Here is a tiny trained network, its code and every weight. The questions are about switching its units off for an input and a class, where a switched-off unit gives its printed mean instead of its output.

import numpy as np


def w(rows, s, z=0):
    codes = np.array(rows[::2]) - 128.0
    scale = np.full(codes.shape[1], s)
    scale[-1] = z or s
    return codes * scale


def f(y):
    return y / 2 * (1 + np.tanh(0.7978845608 * (y + 0.044715 * y**3)))


def log_softmax(a):
    a = a - a.max(-1, keepdims=True)
    return a - np.log(np.exp(a).sum(-1, keepdims=True))


def net(x, mask):
    res = np.array(x, float).reshape(1, 8) / 4 @ E
    y = f(res @ A[0][:, :-1].T + A[0][:, -1])
    res = res + np.where(mask, y, B[0][:, -1]) @ B[0][:, :-1]
    return log_softmax(res[-1] @ U[:, :-1].T + U[:, -1])


A, B = {}, {}
E = w([
[129,128,128,128],'x0',
[248,109,152,126],'x1',
[128,127,127,128],'x2',
[152,90,38,111],'x3',
[130,130,127,128],'x4',
[129,128,128,128],'x5',
[129,129,128,128],'x6',
[127,90,123,220],'x7',
],0.016)
A[0] = w([
[129,156,132,44,254],'neuron 1',
[128,142,125,99,187],'neuron 2',
[151,132,180,132,131],'neuron 3',
[129,143,134,93,182],'neuron 4',
[134,106,65,116,190],'neuron 5',
[85,161,150,141,175],'neuron 6',
[127,100,122,204,188],'neuron 7',
[189,116,153,127,209],'neuron 8',
[155,132,183,136,132],'neuron 9',
[127,90,119,249,196],'neuron 10',
[90,151,165,140,170],'neuron 11',
[149,137,173,129,140],'neuron 12',
[130,154,130,72,226],'neuron 13',
[185,100,91,115,89],'neuron 14',
[100,119,78,120,128],'neuron 15',
[134,109,63,116,191],'neuron 16',
[96,113,79,118,129],'neuron 17',
[193,96,88,113,81],'neuron 18',
[123,138,123,105,176],'neuron 19',
],0.018,0.0088)
B[0] = w([
[140,90,142,30,235],'neuron 1',
[127,104,135,66,166],'neuron 2',
[188,131,119,129,164],'neuron 3',
[150,103,136,74,169],'neuron 4',
[81,150,87,108,206],'neuron 5',
[62,101,174,116,190],'neuron 6',
[116,162,116,217,209],'neuron 7',
[162,111,193,158,213],'neuron 8',
[201,121,109,146,169],'neuron 9',
[123,164,113,244,250],'neuron 10',
[82,105,182,146,185],'neuron 11',
[177,129,134,123,161],'neuron 12',
[146,96,141,56,204],'neuron 13',
[38,96,207,141,190],'neuron 14',
[181,174,53,105,181],'neuron 15',
[80,150,84,101,207],'neuron 16',
[151,148,73,116,184],'neuron 17',
[53,104,200,139,198],'neuron 18',
[121,109,128,69,158],'neuron 19',
],0.011,0.018)
U = w([
[50,93,209,83,215],'0',
[33,143,184,207,235],'1',
[254,112,162,98,135],'2',
[238,163,142,211,2],'3',
[138,149,29,61,54],'4',
[117,223,23,173,34],'5',
],0.0073,0.0022)

Each question gives the input, the list of numbers given to net, and the class t.
The units are the neurons (one row each of A and B). Each row of codes is followed by its name. A weight is (code - 128) times the scale printed after its matrix; where a second scale follows, it is the last column's (A, B and U).
mask holds one flag per neuron, in row order. A switched-off neuron (its flag False) gives its mean, the last column of its row in B, instead of its output. The means were averaged over made-up inputs and are rounded, as every weight is.
A unit's drop is (log p(t) with every unit on - log p(t) with that unit switched off) / (log p(t) with every unit on - log p(t) with every unit switched off).
The circuit of an input: a set's keep is (log p(t) with only the set's units on - log p(t) with every unit switched off) / (log p(t) with every unit on - log p(t) with every unit switched off). Starting from the 12 units with the biggest drops (on a tie, the unit counted first), units are removed one at a time, each time the one whose removal leaves the highest keep (on an exact tie, the one counted first), for as long as the keep stays at least 0.8.
units of the circuit, in order: the units of the circuit, biggest drop first
most important unit: the unit with the biggest drop
top k neurons: the k neurons with the biggest drops, biggest first
drop when u is switched off: that unit's drop, to one decimal
input [0,5,-6,0,5,5,5,8], class 3: units of the circuit, in order	(neuron 6; neuron 10)
input [2,-8,7,1,7,-2,7,-6], class 4: most important unit	neuron 15
input [-3,5,-1,-4,5,-1,-7,0], class 2: top 2 neurons	(neuron 10; neuron 7)
input [2,2,5,7,5,8,-1,2], class 1: top 2 neurons	(neuron 14; neuron 18)
input [-2,-4,-1,4,-5,6,7,0], class 4: top 2 neurons	(neuron 10; neuron 7)
input [-5,-1,-8,6,2,-2,3,1], class 5: top 2 neurons	(neuron 1; neuron 13)
input [0,5,3,-1,6,4,-4,1], class 3: top 2 neurons	(neuron 1; neuron 13)
input [8,8,0,2,-2,3,-3,2], class 1: top 2 neurons	(neuron 14; neuron 18)
input [-2,7,4,6,6,4,-5,0], class 0: top 2 neurons	(neuron 10; neuron 7)
input [-3,-1,5,2,-6,8,8,-8], class 4: drop when neuron 18 is switched off	0.1
input [6,1,-6,-5,-8,-8,0,0], class 2: drop when neuron 14 is switched off	0.2
input [3,-1,4,1,0,2,7,0], class 4: drop when neuron 14 is switched off	0.3
